What each symbol does to the objects:
@: TJ->RF, MN->PH, ZF->MR, SJ->QS, SN->JT, LM->LP, HR->MP, QB->LS, DT->GH, PQ->GS, QM->ZS, ZJ->HG, BZ->HB, FF->LD, RF->CT, GR->TC, BL->RN, HG->GT, PN->MC, QZ->BF, ZG->JF, ZB->ZH, PC->FB, ZH->QZ, TT->DJ, NT->HR, JM->PZ, SB->BL, JF->BZ, SC->ZJ, LS->SN, TB->SC, NZ->BP, MJ->DN, QS->JJ, JL->FT, CZ->SB, TC->FZ, DC->TT, ZS->FL, GH->LT, DM->MJ, MR->CQ, NR->CP, TN->ZG, CQ->DC, JJ->QH, SM->NR, FT->LB, DJ->PN, GL->JL, CH->GP, FB->JB, LP->TB, DN->GR, LT->PQ, NQ->LM, BB->NZ, LB->NT, MC->SJ, GT->MN, PZ->DM, CT->ZB, HB->NQ, MP->TN, GP->CZ, BF->GL, JT->TJ, PH->FF, LJ->SM, JB->QM, GS->QB, FL->ZF, FZ->BB, BP->PC, CP->JM, QH->CH, RN->DT, LD->LJ
+: TJ->ZH, MN->LJ, ZF->TT, SJ->CH, SN->CT, LM->ZJ, HR->JF, QB->TJ, DT->GS, PQ->SN, QM->MR, ZJ->PH, BZ->LP, FF->NR, RF->QZ, GR->NZ, BL->LT, HG->FF, PN->JJ, QZ->FT, ZG->NQ, ZB->GL, PC->ZS, ZH->JL, TT->SJ, NT->ZG, JM->DN, SB->GH, JF->LM, SC->MN, LS->RF, TB->GT, NZ->JB, MJ->FZ, QS->GP, JL->HR, CZ->DT, TC->BP, DC->MC, ZS->CQ, GH->QB, DM->TC, MR->DJ, NR->DM, TN->HB, CQ->PN, JJ->CZ, SM->PZ, FT->MP, DJ->QS, GL->NT, CH->BL, FB->FL, LP->HG, DN->BB, LT->LS, NQ->SC, BB->FB, LB->TN, MC->QH, GT->LD, PZ->GR, CT->BF, HB->TB, MP->BZ, GP->RN, BF->LB, JT->ZB, PH->SM, LJ->JM, JB->ZF, GS->JT, FL->DC, FZ->PC, BP->QM, CP->MJ, QH->SB, RN->PQ, LD->CP
§: TJ->JT, MN->GT, ZF->FL, SJ->MC, SN->LS, LM->NQ, HR->NT, QB->GS, DT->RN, PQ->LT, QM->JB, ZJ->SC, BZ->JF, FF->PH, RF->TJ, GR->DN, BL->SB, HG->ZJ, PN->DJ, QZ->ZH, ZG->TN, ZB->CT, PC->BP, ZH->ZB, TT->DC, NT->LB, JM->CP, SB->CZ, JF->ZG, SC->TB, LS->QB, TB->LP, NZ->BB, MJ->DM, QS->SJ, JL->GL, CZ->GP, TC->GR, DC->CQ, ZS->QM, GH->DT, DM->PZ, MR->ZF, NR->SM, TN->MP, CQ->MR, JJ->QS, SM->LJ, FT->JL, DJ->TT, GL->BF, CH->QH, FB->PC, LP->LM, DN->MJ, LT->GH, NQ->HB, BB->FZ, LB->FT, MC->PN, GT->HG, PZ->JM, CT->RF, HB->BZ, MP->HR, GP->CH, BF->QZ, JT->SN, PH->MN, LJ->LD, JB->FB, GS->PQ, FL->ZS, FZ->TC, BP->NZ, CP->NR, QH->JJ, RN->BL, LD->FF
$: TJ->JL, MN->JM, ZF->SJ, SJ->BL, SN->BF, LM->PH, HR->LM, QB->ZH, DT->JT, PQ->CT, QM->DJ, ZJ->SM, BZ->HG, FF->DM, RF->FT, GR->JB, BL->LS, HG->NR, PN->CZ, QZ->MP, ZG->SC, ZB->NT, PC->CQ, ZH->HR, TT->CH, NT->NQ, JM->BB, SB->QB, JF->ZJ, SC->LJ, LS->QZ, TB->LD, NZ->ZF, MJ->PC, QS->RN, JL->JF, CZ->GS, TC->QM, DC->QH, ZS->PN, GH->TJ, DM->BP, MR->QS, NR->TC, TN->TB, CQ->JJ, JJ->DT, SM->GR, FT->BZ, DJ->GP, GL->ZG, CH->LT, FB->DC, LP->FF, DN->FB, LT->RF, NQ->MN, BB->FL, LB->HB, MC->SB, GT->CP, PZ->NZ, CT->LB, HB->GT, MP->LP, GP->PQ, BF->TN, JT->GL, PH->PZ, LJ->DN, JB->TT, GS->ZB, FL->MC, FZ->ZS, BP->MR, CP->FZ, QH->GH, RN->SN, LD->MJ
*: TJ->DT, MN->HB, ZF->BB, SJ->FL, SN->BL, LM->NT, HR->ZB, QB->CZ, DT->QS, PQ->CH, QM->GR, ZJ->ZG, BZ->JL, FF->LM, RF->GH, GR->LJ, BL->MC, HG->JF, PN->QM, QZ->QB, ZG->BF, ZB->PQ, PC->DM, ZH->GS, TT->FB, NT->CT, JM->GT, SB->PN, JF->GL, SC->TN, LS->SB, TB->MP, NZ->JM, MJ->FF, QS->ZF, JL->JT, CZ->DJ, TC->SM, DC->PC, ZS->TC, GH->JJ, DM->PH, MR->NZ, NR->ZJ, TN->QZ, CQ->BP, JJ->MR, SM->SC, FT->TJ, DJ->JB, GL->SN, CH->DC, FB->MJ, LP->HR, DN->LD, LT->QH, NQ->LB, BB->CP, LB->RF, MC->ZS, GT->BZ, PZ->MN, CT->LT, HB->FT, MP->ZH, GP->TT, BF->LS, JT->RN, PH->NQ, LJ->TB, JB->DN, GS->GP, FL->FZ, FZ->NR, BP->PZ, CP->HG, QH->CQ, RN->SJ, LD->LP
~: TJ->LS, MN->ZJ, ZF->QM, SJ->DJ, SN->GS, LM->BZ, HR->FT, QB->LT, DT->SB, PQ->DT, QM->PC, ZJ->LP, BZ->TN, FF->GT, RF->SN, GR->DM, BL->GP, HG->TB, PN->DC, QZ->CT, ZG->HR, ZB->TJ, PC->BB, ZH->RF, TT->MR, NT->JL, JM->SM, SB->CH, JF->MP, SC->LM, LS->PQ, TB->NQ, NZ->TC, MJ->JM, QS->PN, JL->QZ, CZ->QH, TC->MJ, DC->ZF, ZS->FB, GH->BL, DM->CP, MR->ZS, NR->LD, TN->NT, CQ->FL, JJ->MC, SM->FF, FT->BF, DJ->CQ, GL->ZH, CH->QS, FB->NZ, LP->HB, DN->PZ, LT->RN, NQ->JF, BB->GR, LB->GL, MC->TT, GT->SC, PZ->NR, CT->JT, HB->ZG, MP->LB, GP->JJ, BF->ZB, JT->QB, PH->HG, LJ->PH, JB->BP, GS->GH, FL->JB, FZ->DN, BP->FZ, CP->LJ, QH->SJ, RN->CZ, LD->MN

The rows follow the links: the fewer symbols apart two objects are, the more alike their rows tend to be.

Each row is also shifted at random along 4 hidden directions that mean nothing.

Some objects, each with a row of numbers:
ZJ: -33 -84 21 77 361 35 -239 -140 -81 80 -320 0 -141 -92 172 153 127 -82 -511 -250 151 223 107 -181 48 470 -151 -61 301 239 -212 229 123 -313 -286 244 -110 -322 250 0 306 393 36 16 168 282 -209 477 -311 214 -140 453 148 -118 -143 -82 121 -458 192
NQ: 605 -39 31 -305 242 224 -221 274 62 71 -325 -11 -163 164 34 217 15 56 329 32 242 2 133 -121 229 -61 368 -111 197 -104 -287 -58 30 36 -58 -7 -149 -320 135 66 349 3 -8 -336 87 175 -230 25 -194 -56 25 165 294 56 -173 -42 215 216 259
ZB: -415 -168 -312 30 180 272 72 -234 -117 -142 80 2 -161 -201 -145 250 48 -172 -399 51 326 263 299 -130 106 231 -256 -350 136 273 -331 143 -163 -8 161 44 128 -12 137 197 44 307 128 51 -292 -214 -36 222 -326 277 313 328 -24 -20 21 221 7 -183 129
FB: -554 114 223 31 -140 -265 -116 217 55 61 -57 -17 227 464 148 -163 55 224 205 -69 -282 -77 -251 107 -224 206 85 236 -5 -310 308 -48 157 -73 -87 25 -75 108 -138 -196 -103 -160 -194 -117 225 159 141 -40 229 -162 -246 -171 -102 40 88 -194 -41 -11 -85
FL: 246 188 294 20 -110 -244 -78 220 -34 36 120 -1 216 159 76 -357 -27 -159 -118 -30 -291 -356 -169 282 -156 -53 -2 270 -165 -175 395 -244 99 60 -12 36 25 224 -219 -205 -195 -203 98 -329 41 47 215 -43 424 -125 -181 44 -138 189 -16 -128 -73 105 -224
MP: 502 -108 -95 -213 150 247 -49 91 9 -11 -161 -1 -178 123 -48 269 10 102 260 77 323 104 146 -169 187 31 209 -217 148 -30 -318 47 -45 60 44 -31 -28 -225 127 130 200 76 -29 -130 -60 15 -237 37 -258 35 155 105 253 -25 -69 65 107 125 227
TN: 257 -149 -218 -132 37 235 89 -52 127 21 -183 25 -189 -104 -85 316 -59 244 558 95 240 221 126 -234 245 -306 273 -188 55 19 -370 114 -66 43 45 -151 -60 -271 187 188 230 -12 -124 282 2 9 -284 -222 -312 -63 125 -311 244 -161 -25 65 112 215 228
JT: -231 -110 -275 -66 73 257 85 -82 -87 -164 156 -9 -132 -134 -202 173 -15 -212 -187 155 242 63 248 -47 133 -17 -115 -294 2 159 -224 -37 -203 158 249 -25 131 94 5 185 -30 124 155 -106 -358 -279 25 56 -141 126 343 248 -47 104 42 242 -9 91 40
CP: 755 76 254 225 -59 -256 -16 -152 56 168 -132 20 24 -209 185 -161 13 119 -33 -208 -158 -5 -180 -32 -86 -8 -41 252 -7 94 176 166 163 -216 -329 63 -91 -148 46 -125 64 1 -114 398 352 306 -134 49 45 -23 -307 -266 97 -225 -49 -181 -11 -253 -34
BL: 364 40 -77 13 -81 60 159 -141 -44 -58 418 89 -17 -797 -222 -252 -211 -667 -349 161 -73 -343 128 267 201 -808 -145 -41 -406 332 82 -362 -206 305 240 -75 162 298 -168 74 -132 -154 538 -26 -348 -323 260 -216 310 -16 217 165 -182 234 -109 241 -52 382 -273
SC: 169 -29 79 -368 298 185 -374 367 89 135 -436 9 -128 185 104 231 -14 39 332 -29 164 -28 108 -117 251 -129 452 -76 251 -138 -296 -118 110 -2 -133 43 -216 -414 154 42 491 -2 52 -460 146 269 -240 56 -170 -148 -72 248 311 109 -246 -119 307 252 275
PN: 522 181 194 -16 -166 -150 61 155 -28 -5 340 40 169 -121 -59 -375 -108 -317 -120 101 -225 -436 -102 315 -60 -389 -6 182 -337 -75 362 -342 -38 239 143 -52 75 339 -289 -137 -269 -277 241 -280 -127 -155 295 -160 480 -125 -25 33 -164 253 -25 33 -101 294 -288
SN: -448 -129 -341 -51 -32 245 190 -134 -17 -137 171 29 -123 -253 -253 175 -94 -97 116 183 165 110 198 -58 191 -303 -47 -281 -86 167 -242 -39 -206 187 285 -117 124 88 15 235 -39 -4 101 131 -337 -332 25 -175 -163 65 338 -43 -55 25 46 260 -10 213 39
NR: -346 -43 70 256 20 -218 -45 -210 40 126 -259 -25 23 108 234 61 135 368 -54 -283 -122 301 -169 -184 -173 467 -127 158 214 36 45 367 202 -390 -369 127 -146 -248 162 -107 102 184 -312 464 394 324 -176 187 -192 49 -317 -214 55 -339 51 -225 -13 -534 95
DJ: -178 153 141 -53 -253 -147 70 313 -14 -105 181 -38 277 725 -13 -165 69 269 309 115 -170 -180 -212 174 -297 292 69 128 -68 -460 353 -110 24 139 173 -86 67 330 -264 -150 -377 -240 -246 -318 -43 -111 220 -126 302 -147 -23 -213 -156 111 226 -72 -170 130 -134
BP: 253 111 225 345 -171 -370 77 -248 24 128 114 31 154 -410 129 -385 -57 -120 -342 -177 -392 -122 -234 141 -170 -155 -267 347 -207 210 373 54 121 -167 -236 58 8 118 -101 -178 -143 -64 53 416 253 150 102 -9 290 -30 -323 -223 -153 -111 -12 -145 -124 -256 -253
DM: -351 21 106 0 -38 -201 -143 20 226 285 -275 51 -3 -438 160 -81 -148 20 332 -135 -327 -23 -165 17 181 -638 250 257 -102 106 41 -76 149 -118 -286 -26 -246 -265 84 -43 332 -176 37 317 374 290 -97 -285 82 -262 -325 -344 82 -68 -182 -209 176 162 -20
JF: 832 -65 -14 -149 81 189 22 57 15 -34 -176 -36 -136 265 -5 229 62 307 368 43 316 121 79 -191 76 155 217 -127 186 -159 -246 139 -18 15 -8 -73 -45 -217 98 82 112 34 -197 -26 17 73 -275 3 -240 5 86 -96 252 -122 1 6 52 55 248
QS: -481 104 65 -49 37 -59 -130 194 -146 -120 184 -14 135 197 -34 -193 30 -344 -421 37 -93 -267 12 243 -113 180 -150 11 -54 -81 216 -261 -40 119 156 92 93 300 -194 -105 -193 -13 220 -557 -212 -144 313 153 295 30 48 428 -239 307 17 40 -48 55 -172
ZG: 534 -101 -96 -92 110 208 19 -31 14 -16 -169 -24 -176 134 -34 262 38 220 224 30 286 180 93 -194 105 153 125 -186 182 -23 -298 182 -23 -29 -5 -54 -19 -229 153 104 149 111 -154 77 22 46 -249 45 -308 58 110 -55 222 -126 -17 33 55 -34 229
CQ: -1720 6 -81 96 -228 -190 40 41 64 3 8 -24 207 361 36 -18 36 322 291 -15 -322 172 -212 26 -207 145 -12 97 -4 -203 171 46 77 -97 12 -51 -45 155 -78 -88 -131 -139 -261 160 93 -38 166 -189 68 -134 -110 -346 -234 -61 184 -126 -68 -69 -95
JJ: -29 110 18 91 -169 -105 144 -18 -41 -92 343 22 130 -118 -97 -240 -77 -224 -177 91 -149 -248 -39 220 -104 -189 -170 75 -257 13 251 -184 -81 184 198 -42 129 343 -209 -47 -299 -144 147 -64 -186 -238 269 -118 301 -14 63 -16 -211 144 64 90 -134 134 -250
GH: 169 -48 -177 295 -486 -5 592 -283 -82 -285 468 -81 128 570 -222 25 129 671 352 202 103 231 -125 -102 -421 538 -258 -115 -94 -291 161 372 -166 101 334 -261 306 420 -158 48 -690 -63 -574 560 -228 -412 80 -226 -35 118 289 -715 -160 -303 556 169 -449 -215 -118
MN: 493 -55 45 132 69 -63 -11 -256 93 165 -216 33 -130 -450 118 42 -37 67 20 -168 -35 160 -27 -138 130 -190 22 99 42 246 -104 203 90 -205 -294 37 -125 -313 189 7 241 85 -27 505 279 247 -252 -3 -144 0 -189 -210 172 -259 -126 -118 98 -168 89

From each start, follow one symbol. Which object do you reach?
Answer with the object's name.
---
518 56 218 42 -13 -141 -89 87 63 124 -269 -32 38 360 191 0 93 403 287 -135 -52 79 -196 -110 -139 295 138 190 148 -219 83 181 182 -207 -268 30 -136 -206 54 -137 72 -17 -295 110 338 329 -197 60 -35 -71 -294 -272 176 -181 25 -232 21 -197 86
~: FF
---
-502 -72 -13 -41 64 -30 -135 69 153 140 -440 -20 -55 299 173 258 65 471 506 -126 -3 318 -88 -254 31 169 266 22 253 -161 -207 221 151 -241 -244 22 -198 -359 200 2 313 37 -348 201 352 314 -273 -65 -295 -93 -213 -282 204 -201 -18 -218 140 -118 249
*: NQ
---
-419 97 20 27 -286 -137 158 116 24 -78 218 -3 188 291 -58 -181 -21 150 272 123 -201 -126 -156 150 -216 -43 19 112 -175 -251 258 -92 -30 147 173 -124 83 301 -224 -61 -322 -263 -112 -30 -63 -176 229 -256 264 -150 25 -304 -200 68 182 -6 -148 167 -181
$: SB
---
175 192 303 44 -99 -257 -97 181 32 101 53 14 205 7 117 -333 -39 -148 -92 -59 -317 -320 -217 230 -124 -164 26 293 -153 -117 362 -215 118 16 -101 36 -24 139 -165 -215 -101 -185 106 -201 145 93 190 -57 392 -146 -236 -12 -115 134 -44 -144 -27 91 -186
*: DN
---
-1018 84 86 8 -100 -220 -104 132 115 117 -68 20 144 -107 82 -163 -85 -79 115 -79 -377 -96 -171 129 11 -338 82 210 -108 -40 196 -181 107 -17 -84 13 -117 23 -66 -97 71 -191 98 -11 173 89 166 -196 245 -208 -226 -138 -138 97 -43 -138 75 151 -119
@: ZS
---
246 117 228 226 -235 -348 79 -87 120 148 58 18 144 -233 138 -328 -67 62 77 -101 -378 -126 -261 110 -123 -277 -37 349 -210 21 342 -1 127 -95 -199 -42 -61 64 -118 -148 -95 -191 -58 380 282 145 64 -200 294 -138 -305 -422 -88 -122 19 -158 -94 -74 -211
*: JM
---
591 -107 -222 -97 -15 269 185 -60 -16 -126 135 3 -164 -29 -195 201 -51 67 252 183 314 53 180 -89 130 -152 87 -261 -19 13 -249 20 -194 203 246 -172 116 22 30 179 -57 -17 -17 43 -266 -244 -98 -143 -170 57 328 -97 96 -35 54 199 -28 212 90
~: RF
---
423 -3 163 214 70 -172 -49 -168 -22 115 -218 -43 -5 78 224 14 125 250 -179 -238 -16 199 -81 -157 -146 461 -107 127 200 32 28 327 164 -326 -326 133 -88 -218 144 -107 93 192 -226 306 321 319 -206 251 -156 95 -256 -73 100 -267 8 -182 -14 -479 88
*: LP
---
-1205 17 -99 9 -239 -76 99 84 39 -62 130 -6 166 269 -70 -41 -21 160 299 96 -223 6 -111 78 -123 -42 25 24 -96 -208 154 -77 -14 102 171 -92 47 244 -139 -14 -210 -188 -117 14 -75 -162 208 -243 145 -122 36 -260 -223 87 165 -4 -118 140 -115
§: MC
---
413 -132 -199 -79 58 236 118 -136 27 -29 -75 8 -200 -155 -110 271 -32 125 253 68 296 199 170 -201 200 -145 112 -220 83 110 -321 137 -101 46 82 -110 12 -177 151 204 122 81 -48 205 -88 -67 -216 -79 -288 48 191 -114 186 -135 -8 135 44 86 190
~: JL
---
371 -32 100 -59 240 24 -210 34 7 116 -319 -12 -101 28 160 144 76 54 -78 -149 108 100 33 -139 70 238 86 10 243 38 -154 116 105 -193 -226 129 -141 -292 171 -31 304 187 -24 -95 211 281 -209 253 -191 47 -127 197 213 -83 -146 -121 138 -181 194
$: NR
---
375 12 130 -143 56 -23 -176 155 159 199 -344 24 -65 -31 162 70 -56 172 463 -57 -35 8 -87 -92 154 -296 367 127 66 -81 -104 -20 125 -81 -237 -7 -212 -322 102 -33 339 -126 -72 36 314 304 -240 -119 -54 -186 -222 -203 227 -82 -166 -183 174 180 151
$: DM
---
-736 10 109 69 73 -193 -222 47 94 188 -363 -11 51 86 237 14 54 181 77 -216 -208 146 -153 -91 -40 140 95 178 167 -24 5 106 219 -289 -294 135 -204 -249 126 -111 266 43 -144 139 379 368 -102 104 -86 -100 -347 -85 57 -116 -66 -249 130 -223 89
@: DM
---
-662 -83 -281 -7 -149 155 224 -65 -47 -184 273 -2 22 116 -218 118 -9 85 120 184 87 114 83 -17 -43 26 -99 -226 -56 -46 -70 -11 -169 181 298 -127 154 233 -80 134 -221 -42 -82 71 -290 -330 132 -149 -67 67 293 -115 -157 9 176 192 -125 106 -42
@: PQ
---
449 88 244 199 -13 -300 -80 -228 82 235 -60 80 24 -825 162 -319 -136 -362 -312 -223 -348 -185 -141 150 97 -590 -95 356 -241 362 221 -85 134 -147 -355 90 -115 -118 25 -125 182 -73 294 349 305 274 0 -64 234 -102 -372 -65 -8 -69 -228 -149 80 -58 -180
@: GR
---
27 114 77 -146 -190 -6 55 357 -75 -173 271 -33 194 753 -94 -132 85 132 205 198 -1 -234 -76 179 -251 304 55 -9 -67 -456 250 -193 -54 259 286 -88 111 354 -280 -101 -395 -197 -138 -542 -236 -244 245 -71 265 -78 146 1 -145 219 217 38 -177 202 -106
~: QS
---
-1094 40 64 34 -112 -238 -117 82 172 158 -138 39 146 -187 125 -145 -107 0 220 -114 -394 -30 -183 89 8 -408 120 228 -121 0 159 -100 147 -84 -162 12 -156 -37 -32 -95 139 -197 38 161 259 162 96 -242 168 -224 -289 -277 -128 29 -64 -188 95 106 -108
~: BB
